Moves between states:
w498 % w19
w498 ~ w350
w498 ! w293
w498 + w819
w498 @ w770
w498 & w142
w770 % w923
w770 ~ w42
w770 ! w484
w770 + w991
w770 @ w498
w770 & w756
w756 % w290
w756 ~ w865
w756 ! w343
w756 + w772
w756 @ w142
w756 & w770
w865 % w250
w865 ~ w756
w865 ! w893
w865 + w607
w865 @ w39
w865 & w42
w566 % w748
w566 ~ w819
w566 ! w570
w566 + w350
w566 @ w786
w566 & w442
w600 % w370
w600 ~ w706
w600 ! w396
w600 + w411
w600 @ w744
w600 & w577
w871 % w788
w871 ~ w953
w871 ! w142
w871 + w28
w871 @ w343
w871 & w293
w28 % w114
w28 ~ w614
w28 ! w157
w28 + w871
w28 @ w705
w28 & w109
w442 % w903
w442 ~ w157
w442 ! w614
w442 + w39
w442 @ w607
w442 & w566
w65 % w991
w65 ~ w306
w65 ! w905
w65 + w923
w65 @ w595
w65 & w329
w39 % w195
w39 ~ w142
w39 ! w953
w39 + w442
w39 @ w865
w39 & w350
w343 % w594
w343 ~ w893
w343 ! w756
w343 + w705
w343 @ w871
w343 & w484
w607 % w710
w607 ~ w772
w607 ! w29
w607 + w865
w607 @ w442
w607 & w786
w245 % w42
w245 ~ w923
w245 ! w744
w245 + w306
w245 @ w396
w245 & w250
w29 % w808
w29 ~ w705
w29 ! w607
w29 + w893
w29 @ w614
w29 & w539
w42 % w245
w42 ~ w770
w42 ! w156
w42 + w786
w42 @ w350
w42 & w865
w953 % w577
w953 ~ w871
w953 ! w39
w953 + w614
w953 @ w893
w953 & w370
w283 % w893
w283 ~ w594
w283 ! w250
w283 + w808
w283 @ w577
w283 & w744
w464 % w109
w464 ~ w411
w464 ! w595
w464 + w706
w464 @ w905
w464 & w114
w484 % w645
w484 ~ w156
w484 ! w770
w484 + w143
w484 @ w293
w484 & w343
w772 % w329
w772 ~ w607
w772 ! w705
w772 + w756
w772 @ w157
w772 & w991
w19 % w498
w19 ~ w396
w19 ! w706
w19 + w595
w19 @ w923
w19 & w93
w645 % w484
w645 ~ w744
w645 ! w923
w645 + w905
w645 @ w706
w645 & w594
w93 % w142
w93 ~ w195
w93 ! w788
w93 + w624
w93 @ w290
w93 & w19
w923 % w770
w923 ~ w245
w923 ! w645
w923 + w65
w923 @ w19
w923 & w290
w370 % w600
w370 ~ w293
w370 ! w350
w370 + w570
w370 @ w156
w370 & w953
w114 % w28
w114 ~ w474
w114 ! w624
w114 + w788
w114 @ w790
w114 & w464
w905 % w143
w905 ~ w301
w905 ! w65
w905 + w645
w905 @ w464
w905 & w790
w991 % w65
w991 ~ w786
w991 ! w143
w991 + w770
w991 @ w819
w991 & w772
w744 % w156
w744 ~ w645
w744 ! w245
w744 + w301
w744 @ w600
w744 & w283
w142 % w93
w142 ~ w39
w142 ! w871
w142 + w157
w142 @ w756
w142 & w498
w157 % w624
w157 ~ w442
w157 ! w28
w157 + w142
w157 @ w772
w157 & w819
w195 % w39
w195 ~ w93
w195 ! w577
w195 + w903
w195 @ w250
w195 & w396
w614 % w474
w614 ~ w28
w614 ! w442
w614 + w953
w614 @ w29
w614 & w570
w306 % w786
w306 ~ w65
w306 ! w301
w306 + w245
w306 @ w748
w306 & w710
w250 % w865
w250 ~ w290
w250 ! w283
w250 + w710
w250 @ w195
w250 & w245
w143 % w905
w143 ~ w539
w143 ! w991
w143 + w484
w143 @ w109
w143 & w705
w411 % w570
w411 ~ w464
w411 ! w748
w411 + w600
w411 @ w301
w411 & w474
w786 % w306
w786 ~ w991
w786 ! w539
w786 + w42
w786 @ w566
w786 & w607
w624 % w157
w624 ~ w903
w624 ! w114
w624 + w93
w624 @ w329
w624 & w595
w595 % w819
w595 ~ w748
w595 ! w464
w595 + w19
w595 @ w65
w595 & w624
w594 % w343
w594 ~ w283
w594 ! w290
w594 + w790
w594 @ w788
w594 & w645
w710 % w607
w710 ~ w329
w710 ! w808
w710 + w250
w710 @ w903
w710 & w306
w893 % w283
w893 ~ w343
w893 ! w865
w893 + w29
w893 @ w953
w893 & w156
w350 % w396
w350 ~ w498
w350 ! w370
w350 + w566
w350 @ w42
w350 & w39
w705 % w790
w705 ~ w29
w705 ! w772
w705 + w343
w705 @ w28
w705 & w143
w109 % w464
w109 ~ w570
w109 ! w819
w109 + w293
w109 @ w143
w109 & w28
w396 % w350
w396 ~ w19
w396 ! w600
w396 + w748
w396 @ w245
w396 & w195
w301 % w539
w301 ~ w905
w301 ! w306
w301 + w744
w301 @ w411
w301 & w808
w474 % w614
w474 ~ w114
w474 ! w903
w474 + w577
w474 @ w808
w474 & w411
w329 % w772
w329 ~ w710
w329 ! w790
w329 + w290
w329 @ w624
w329 & w65
w788 % w871
w788 ~ w577
w788 ! w93
w788 + w114
w788 @ w594
w788 & w706
w819 % w595
w819 ~ w566
w819 ! w109
w819 + w498
w819 @ w991
w819 & w157
w808 % w29
w808 ~ w790
w808 ! w710
w808 + w283
w808 @ w474
w808 & w301
w903 % w442
w903 ~ w624
w903 ! w474
w903 + w195
w903 @ w710
w903 & w748
w577 % w953
w577 ~ w788
w577 ! w195
w577 + w474
w577 @ w283
w577 & w600
w748 % w566
w748 ~ w595
w748 ! w411
w748 + w396
w748 @ w306
w748 & w903
w706 % w293
w706 ~ w600
w706 ! w19
w706 + w464
w706 @ w645
w706 & w788
w293 % w706
w293 ~ w370
w293 ! w498
w293 + w109
w293 @ w484
w293 & w871
w539 % w301
w539 ~ w143
w539 ! w786
w539 + w156
w539 @ w570
w539 & w29
w790 % w705
w790 ~ w808
w790 ! w329
w790 + w594
w790 @ w114
w790 & w905
w570 % w411
w570 ~ w109
w570 ! w566
w570 + w370
w570 @ w539
w570 & w614
w290 % w756
w290 ~ w250
w290 ! w594
w290 + w329
w290 @ w93
w290 & w923
w156 % w744
w156 ~ w484
w156 ! w42
w156 + w539
w156 @ w370
w156 & w893

In the rows, 50 means zero.

The rows follow the links: the fewer symbols apart two states are, the more alike their rows tend to be.

Known rows, each with its state:
59,75,51,29,54,31,68,49,37,55,52,49,56,46,60,34,53,70,53,38,70,48,46,63,40,37,34,49,64,62,31,37,73,44,37,56,56,49,60,26,57,65,36,43,52,66,57,52,31,46,34,65,58,55,39,38,40,59,47,31,44,50,31,72,32,37,54,47,50
state: w114
25,24,41,64,55,48,31,52,70,51,37,50,46,53,37,40,45,31,44,48,30,53,29,19,50,49,64,50,34,33,76,53,36,64,57,40,49,85,50,65,44,37,45,55,40,26,47,43,62,40,55,47,46,37,58,68,48,37,44,61,31,56,69,37,49,55,51,58,50
state: w770
37,50,44,42,46,59,58,52,33,61,29,54,51,74,55,21,47,53,77,40,53,66,42,67,60,62,27,60,61,38,53,50,58,38,33,55,44,63,50,29,38,65,43,44,37,59,41,38,47,32,51,63,55,31,70,57,31,74,55,46,21,56,58,44,22,56,47,47,44
state: w706
57,36,39,82,49,67,47,54,37,43,45,40,59,56,34,61,57,44,51,42,37,47,61,36,57,67,55,45,29,45,77,60,29,64,52,61,39,36,36,64,25,48,60,49,36,36,62,39,73,41,79,30,37,49,72,50,54,42,47,59,52,54,65,29,53,71,45,43,44
state: w245
42,66,63,26,50,31,52,50,57,57,56,57,47,41,60,44,46,52,55,46,61,59,39,67,38,35,40,60,76,53,22,37,69,31,45,42,48,67,63,36,73,60,46,43,64,57,42,54,33,53,21,63,64,60,30,40,37,57,52,45,55,49,44,70,47,28,53,50,61
state: w28
25,39,53,42,51,56,39,44,49,63,40,62,49,69,61,29,33,39,67,45,42,72,47,65,66,50,41,60,63,36,39,50,68,37,47,49,45,81,44,38,56,56,60,61,46,53,33,28,43,55,40,61,61,38,63,57,37,76,57,55,25,53,65,42,46,40,50,51,50
state: w293
39,52,50,33,47,13,34,25,69,41,46,47,60,59,51,35,56,35,61,51,46,68,49,47,74,29,57,59,47,51,55,43,36,72,54,54,46,78,45,54,58,53,72,60,53,33,44,47,50,27,40,51,55,50,45,34,76,41,42,58,36,43,62,60,45,37,46,61,63
state: w143
45,47,55,43,61,43,54,55,63,61,56,53,42,30,42,51,48,68,43,61,58,38,31,51,24,38,60,46,62,44,33,41,79,39,47,29,62,58,73,50,61,50,35,44,61,57,50,56,36,66,17,44,63,50,31,52,33,47,48,39,55,43,45,61,53,36,58,68,72
state: w157
56,63,40,49,55,33,75,47,38,57,52,35,52,34,41,48,55,79,47,31,69,34,31,56,19,48,45,36,61,49,38,49,79,36,29,38,54,44,67,32,52,56,34,22,45,60,59,52,36,65,33,51,52,43,33,39,27,51,53,32,61,48,43,58,45,40,48,61,56
state: w624
55,60,70,31,43,52,46,50,50,54,69,61,45,35,55,62,42,51,45,73,54,48,58,73,51,43,38,53,68,62,9,43,74,32,57,57,48,38,54,45,69,52,55,54,65,74,45,60,38,61,31,50,52,60,36,42,54,60,53,42,71,37,34,60,62,34,52,37,53
state: w614
41,40,44,62,66,25,35,46,72,32,53,41,55,46,30,41,64,45,46,66,40,48,35,41,60,40,72,39,39,42,70,44,39,74,54,26,57,75,56,66,55,47,54,62,55,26,47,61,55,37,32,40,56,40,45,50,69,29,48,53,39,47,71,49,52,38,51,73,78
state: w991
46,46,30,69,53,45,51,50,44,44,36,36,60,61,28,40,60,41,53,26,47,47,31,29,53,53,57,41,34,32,83,62,28,58,44,46,46,60,44,57,28,51,48,42,29,28,58,37,63,31,68,46,44,42,66,56,52,38,47,58,30,52,71,42,43,66,44,61,42
state: w923
53,51,45,44,56,33,50,40,73,46,58,42,46,24,38,55,60,51,32,41,56,34,25,23,35,32,73,45,46,49,55,41,38,62,64,30,58,59,64,59,59,31,42,45,59,33,56,59,49,52,30,50,61,50,29,57,61,22,43,44,60,46,48,59,60,33,52,68,61
state: w772

Each walk starts at a row. The symbols on each line, taken left to right, move it on to the next state.
Each answer is a row, close to the row of the state it stands for.
---
58,84,45,29,46,21,63,43,49,43,44,31,65,49,55,44,60,56,44,27,72,49,45,40,52,26,48,55,55,64,45,47,29,73,49,56,49,59,47,43,49,55,50,46,46,45,60,58,43,30,51,66,56,56,34,42,67,35,34,39,44,53,20,76,34,44,46,51,41
~ % & & @ @
66,62,62,32,40,37,46,40,62,40,70,45,45,37,64,71,47,40,36,59,52,54,63,41,59,34,53,64,50,71,37,38,33,64,70,65,52,50,50,63,64,40,68,62,63,44,50,61,55,45,46,55,56,68,33,35,83,32,47,59,66,35,35,59,73,35,54,39,49
! ~ + ~ !
54,57,64,35,39,70,36,52,61,57,66,50,44,47,66,74,42,31,34,45,42,55,60,31,59,46,47,72,46,57,42,54,27,51,63,71,41,56,36,61,68,30,63,68,56,40,46,48,53,51,69,68,46,64,46,46,62,26,46,58,59,50,41,50,64,51,50,27,26
---
51,34,57,66,54,52,37,48,57,44,62,54,42,43,42,57,44,54,52,90,36,41,57,74,52,51,63,34,49,45,34,42,77,46,56,32,57,41,62,62,50,56,54,58,72,61,40,59,44,67,34,31,49,39,52,43,52,71,57,52,68,48,60,39,66,50,53,65,85
@ & + % %
58,40,56,56,39,74,38,55,63,51,66,47,33,31,46,77,48,30,29,55,31,36,52,15,35,52,57,55,35,53,60,45,35,48,60,49,56,45,51,66,56,19,46,55,51,42,51,52,59,64,61,51,37,61,43,58,46,18,49,57,65,56,49,48,68,52,53,42,36
~ & ! @ @
30,44,51,38,47,47,29,44,64,53,43,54,49,63,50,32,51,23,61,35,38,76,40,39,75,43,50,70,48,42,62,52,34,51,55,61,43,87,43,60,54,50,59,69,41,33,40,32,55,32,62,57,52,51,59,56,58,43,48,60,31,47,72,45,46,44,52,49,43
---
45,68,53,20,53,25,39,37,70,39,58,45,49,42,61,51,57,41,40,41,62,59,42,34,60,17,53,68,58,64,43,40,32,58,57,56,47,82,54,55,70,43,58,54,58,41,47,64,47,40,41,62,56,65,34,40,70,29,43,49,54,43,35,69,53,28,59,49,47
& & % + @
45,67,51,29,54,56,67,65,39,62,39,50,49,59,68,36,47,59,52,31,67,53,42,59,36,49,24,54,64,49,44,54,65,33,33,58,49,50,51,21,48,58,36,39,40,63,51,37,40,49,50,72,50,46,42,60,25,61,51,40,36,58,43,54,27,52,49,41,27
@ & + % + @ ~
42,39,66,48,43,76,30,53,47,63,51,67,45,67,63,49,26,36,51,69,33,71,72,76,71,63,37,60,56,37,33,58,69,30,51,61,42,48,42,48,54,55,67,65,51,66,31,43,46,51,53,50,43,48,68,55,36,74,57,62,48,52,65,28,56,55,56,39,49
---
33,56,55,26,35,55,39,50,60,56,43,48,46,44,60,44,48,34,44,25,56,62,34,21,49,41,41,78,53,58,51,52,24,46,55,66,44,77,54,47,71,27,50,60,42,36,45,45,53,43,57,72,54,60,45,53,52,28,42,55,40,55,49,52,49,42,53,38,22
~ ! + ! & ~ ! ~
48,30,52,67,59,42,28,40,66,31,61,52,52,40,30,62,54,37,48,78,30,40,60,45,60,50,67,40,38,51,59,44,33,69,67,36,55,48,51,72,48,45,54,64,64,38,54,61,61,48,48,24,47,42,52,42,77,42,45,54,64,45,56,43,60,49,49,64,71
& % ! % ~ ~ @ @ %
67,71,46,38,43,39,55,37,39,35,68,31,56,42,58,63,58,56,42,49,60,41,72,40,56,37,45,45,47,76,46,41,33,69,58,70,47,27,42,51,49,49,48,53,57,47,55,63,58,42,55,52,46,69,46,33,86,31,43,41,62,38,22,70,49,51,43,27,44
---
39,46,46,49,55,56,48,61,72,54,45,47,42,36,46,48,51,34,34,36,41,41,31,5,31,39,67,58,40,41,67,52,35,53,59,36,55,69,62,56,66,28,43,49,39,35,59,43,57,57,56,58,48,54,36,69,43,17,47,55,44,51,47,49,57,50,50,51,36
! + @ ~ &
47,39,64,43,50,44,29,37,53,54,60,65,49,58,59,49,48,44,60,82,44,62,76,94,71,50,46,50,62,50,26,54,71,42,56,50,44,44,52,54,67,67,65,59,65,64,37,58,41,58,38,44,58,48,51,33,61,76,53,60,58,43,49,46,53,38,53,55,74
~ @ + ~ @ ~ +
36,53,54,36,55,23,40,33,57,53,46,60,52,62,52,31,40,50,67,59,47,70,49,84,61,40,42,56,68,40,33,41,72,44,44,48,49,80,57,42,61,67,54,56,54,57,36,49,36,46,27,47,64,48,51,42,51,76,49,55,35,43,56,59,45,31,47,69,71
---
48,49,27,68,52,21,55,38,52,32,37,33,69,48,29,43,62,59,63,44,56,43,41,42,60,44,72,32,39,41,69,50,39,82,43,38,54,58,45,52,31,50,49,43,43,33,62,58,56,30,50,41,54,41,49,40,72,48,44,46,43,47,60,57,36,52,44,68,63
! ~ ! & &
67,41,34,70,55,37,51,35,41,24,58,38,62,47,30,64,61,55,52,52,44,37,64,54,61,59,63,26,36,56,65,53,30,81,54,45,52,29,43,69,30,53,57,48,47,33,56,59,68,36,62,28,36,46,53,38,81,47,47,49,60,41,55,47,54,58,48,59,66
@ & ~ ! @ % + %
46,68,42,31,39,53,62,55,46,49,37,40,59,60,68,42,58,47,46,13,57,56,38,19,47,47,40,68,48,63,64,50,21,52,40,65,51,61,38,41,47,41,44,48,40,41,61,42,48,32,67,76,44,60,57,62,45,29,41,43,35,61,45,62,32,46,48,30,16
---
71,52,45,54,56,51,68,58,33,51,61,48,50,29,43,69,49,70,43,57,57,30,58,63,35,58,50,35,62,59,30,53,68,39,42,46,57,11,59,43,47,53,44,28,58,67,62,62,50,66,35,38,48,53,34,38,44,60,55,38,72,47,37,56,51,52,49,52,53
@ % % % + ! ! @
52,38,68,55,54,79,57,68,57,68,60,60,29,41,45,65,40,50,35,65,42,41,50,49,29,60,51,53,54,43,36,55,72,19,54,37,46,38,59,53,62,32,43,46,55,67,48,50,54,76,41,42,47,57,48,66,20,47,57,48,69,60,48,42,66,52,56,49,48
@ + @ % ~ @
58,61,31,51,58,28,65,38,55,35,51,24,55,36,38,48,71,58,39,26,64,30,35,30,30,37,61,40,46,59,62,44,35,72,46,48,56,52,55,52,45,43,36,31,41,30,64,63,57,42,45,56,50,54,29,40,58,22,45,44,57,42,39,67,41,50,52,65,46
---
55,44,57,54,57,51,55,58,49,49,67,52,32,25,50,69,45,58,35,79,48,35,53,55,29,49,55,37,52,55,24,46,73,35,59,36,55,28,62,53,61,38,43,44,63,62,50,62,38,77,31,39,52,55,36,53,45,47,52,48,74,46,42,50,70,47,50,52,66
& ! & ! + !
52,54,73,36,38,78,48,63,43,66,57,68,34,50,70,64,31,47,41,59,47,65,61,58,41,55,36,71,64,60,24,54,67,25,45,64,45,46,50,39,69,42,54,59,63,68,44,51,38,69,53,65,49,60,51,60,36,59,54,53,61,48,38,40,60,51,59,33,36
% % @ ~ % !
54,56,39,54,48,53,71,59,45,52,39,36,61,50,42,48,58,55,45,11,61,42,32,14,27,54,53,54,40,46,73,58,26,55,40,52,50,60,57,49,41,42,36,36,31,37,67,44,56,44,64,61,45,57,41,61,40,20,46,49,47,61,43,56,45,58,44,49,24
---
53,43,58,57,49,36,24,35,59,40,63,50,53,52,47,60,53,35,48,74,35,59,72,59,79,44,54,56,46,58,52,49,33,69,65,64,47,58,44,67,49,48,76,70,62,41,41,56,55,39,56,37,55,56,50,34,90,49,46,61,54,39,46,52,61,45,46,50,61
~ @ % % ! %
54,46,31,60,61,26,71,45,43,59,37,41,52,53,32,37,58,73,67,51,60,39,39,75,51,55,51,26,57,40,44,50,78,47,33,28,54,44,55,42,35,71,44,30,46,54,56,53,45,50,32,36,52,35,44,40,40,69,55,43,41,47,57,57,36,41,55,76,71
! + % & % + + ~
57,65,61,38,38,83,66,64,35,67,46,61,44,52,71,50,36,58,52,38,53,50,58,62,39,68,25,55,57,59,35,51,61,26,44,72,45,21,45,32,44,54,44,46,47,70,55,46,43,63,65,65,45,55,53,54,25,64,51,43,60,55,33,52,45,62,52,25,22
